Below are the code and all the weights of a small trained network. Each question names an input and a target symbol and asks about switching units off, where a switched-off unit gives its printed mean instead of its output.

import numpy as np


def w(rows, s, z=0):
    codes = np.array(rows[::2]) - 128.0
    scale = np.full(codes.shape[1], s)
    scale[-1] = z or s
    return codes * scale


def norm(h):
    return h / np.sqrt((h * h).mean(-1, keepdims=True) + 1e-5)


def f(y):
    return np.maximum(y, 0)


def softmax(a):
    e = np.exp(a - a.max(-1, keepdims=True))
    return e / e.sum(-1, keepdims=True)


def log_softmax(a):
    a = a - a.max(-1, keepdims=True)
    return a - np.log(np.exp(a).sum(-1, keepdims=True))


def net(x, mask):
    ids = ['αγεζλμτ'.index(c) for c in x.split()]
    T = len(ids)
    res = E[ids] + P[:T]
    r = norm(res)
    for j in range(3):
        rows = slice(3 * j, 3 * j + 3)
        q, k, v = (r @ M[0][rows].T for M in (Q, K, V))
        z = softmax(np.where(np.tri(T) > 0, q @ k.T / 3**0.5, -1e9)) @ v
        o = O[0][rows]
        res = res + np.where(mask[j], z, o[:, -1]) @ o[:, :-1]
    y = f(norm(res) @ A[0][:, :-1].T + A[0][:, -1])
    res = res + np.where(mask[3:15], y, B[0][:, -1]) @ B[0][:, :-1]
    return log_softmax(norm(res)[-1] @ U[:, :-1].T + U[:, -1])


Q, K, V, O, A, B = {}, {}, {}, {}, {}, {}
E = w([
[137,108,202],'α',
[121,109,237],'γ',
[107,204,166],'ε',
[102,17,82],'ζ',
[3,155,85],'λ',
[137,179,135],'μ',
[222,117,104],'τ',
],0.0069)
P = w([
[189,254,160],'0',
[191,231,152],'1',
[185,207,137],'2',
[169,180,144],'3',
[157,163,123],'4',
[152,140,124],'5',
[141,128,121],'6',
[132,115,122],'7',
[130,101,111],'8',
[131,84,111],'9',
[123,72,118],'10',
[125,55,115],'11',
[119,47,118],'12',
[117,33,116],'13',
],0.0025)
Q[0] = w([
[92,129,146],'h0',
[171,118,145],'h0',
[99,113,143],'h0',
[118,101,5],'h1',
[141,150,119],'h1',
[124,98,76],'h1',
[165,95,116],'h2',
[138,76,125],'h2',
[107,159,110],'h2',
],0.026)
K[0] = w([
[117,60,62],'h0',
[116,178,108],'h0',
[91,98,95],'h0',
[144,255,170],'h1',
[145,115,174],'h1',
[124,246,150],'h1',
[143,25,65],'h2',
[117,62,134],'h2',
[185,184,138],'h2',
],0.015)
V[0] = w([
[119,29,3],'h0',
[83,69,225],'h0',
[39,37,166],'h0',
[38,12,228],'h1',
[96,87,24],'h1',
[9,221,176],'h1',
[143,224,174],'h2',
[211,223,102],'h2',
[76,94,216],'h2',
],0.0048)
O[0] = w([
[20,204,119,54],'h0',
[174,159,182,141],'h0',
[148,250,168,129],'h0',
[96,55,254,94],'h1',
[160,40,81,31],'h1',
[24,180,99,200],'h1',
[143,54,137,249],'h2',
[73,7,139,214],'h2',
[172,138,142,139],'h2',
],0.0054,0.0019)
A[0] = w([
[189,88,126,175],'n0',
[144,77,168,175],'n1',
[137,59,130,184],'n2',
[90,135,160,4],'n3',
[81,116,94,209],'n4',
[154,254,74,229],'n5',
[116,110,49,13],'n6',
[251,169,112,66],'n7',
[81,110,157,33],'n8',
[164,97,69,49],'n9',
[154,148,74,6],'n10',
[65,158,159,243],'n11',
],0.009,0.0019)
B[0] = w([
[110,143,74,226],'n0',
[85,134,103,251],'n1',
[104,170,129,226],'n2',
[98,161,132,148],'n3',
[168,132,167,208],'n4',
[178,123,235,253],'n5',
[75,76,151,173],'n6',
[95,109,1,191],'n7',
[84,158,107,162],'n8',
[132,171,186,166],'n9',
[110,140,170,151],'n10',
[157,158,65,243],'n11',
],0.0089,0.0039)
U = w([
[150,127,46,255],'α',
[95,102,211,8],'γ',
[62,87,134,172],'ε',
[206,129,177,144],'ζ',
[98,254,103,32],'λ',
[183,25,132,94],'μ',
[213,161,92,132],'τ',
],0.017,0.0061)

Each question gives the input, a string of symbols that net reads in full, and the target symbol t.
The units are the heads (3 rows each of Q, K, V and O) and the neurons (one row each of A and B). Each row of codes is followed by its name. A weight is (code - 128) times the scale printed after its matrix; where a second scale follows, it is the last column's (O, A, B and U).
mask holds one flag per unit, heads first, then neurons. A switched-off unit (its flag False) gives its mean, the last column of its rows in O or B, instead of its output. The means were averaged over made-up inputs and are rounded, as every weight is.
A unit's drop is (log p(t) with every unit on - log p(t) with that unit switched off) / (log p(t) with every unit on - log p(t) with every unit switched off).
The circuit of an input: a set's keep is (log p(t) with only the set's units on - log p(t) with every unit switched off) / (log p(t) with every unit on - log p(t) with every unit switched off). Starting from the 12 units with the biggest drops (on a tie, the unit counted first), units are removed one at a time, each time the one whose removal leaves the highest keep (on an exact tie, the one counted first), for as long as the keep stays at least 0.8.
units of the circuit, in order: the units of the circuit, biggest drop first
most important unit: the unit with the biggest drop
k most important neurons: the k neurons with the biggest drops, biggest first
which heads matter: for each layer, one digit per head in row order, 1 if its drop is at least 0.15 and else 0, layers parted by /
drop when u is switched off: that unit's drop, to one decimal
input μ ε μ λ λ τ λ λ τ λ λ α, target λ: units of the circuit, in order	h2
input ε μ ε γ, target ε: 3 most important neurons	n5, n1, n4
input λ ε α λ μ τ λ ε, target α: 2 most important neurons	n5, n0
input μ α λ, target ε: which heads matter	101
input τ λ γ ζ γ ε μ γ λ λ γ γ ε, target ε: which heads matter	011
input γ λ μ λ γ λ γ ζ λ λ λ γ μ α, target α: which heads matter	011
input λ μ γ, target ε: units of the circuit, in order	h0, n5
input α ζ λ γ ε τ τ α, target α: units of the circuit, in order	h1, h2, n5, n7
input λ γ λ γ, target λ: units of the circuit, in order	n5, h2
input λ μ λ, target ε: which heads matter	001
input λ λ ζ λ ζ, target λ: which heads matter	111
input ζ λ μ γ λ α α λ γ ε τ τ λ, target λ: which heads matter	110
input λ λ λ λ α, target λ: which heads matter	010
input λ λ τ λ α τ α γ τ ε γ, target α: most important unit	h1
input μ λ τ ε, target α: which heads matter	010
input τ γ μ λ α λ τ α γ γ μ, target ε: which heads matter	000
input γ τ γ μ μ μ ε, target ε: which heads matter	101
input μ τ γ μ α, target ε: 2 most important neurons	n1, n5
input μ α γ λ τ γ λ τ τ α γ, target α: which heads matter	011
input λ γ γ τ, target α: units of the circuit, in order	n7
input γ α ε τ γ γ α ε, target γ: drop when n5 is switched off	-0.1
input γ ε μ α, target ε: drop when h0 is switched off	0.2
input γ α λ γ α γ α ε, target γ: drop when h0 is switched off	0.4
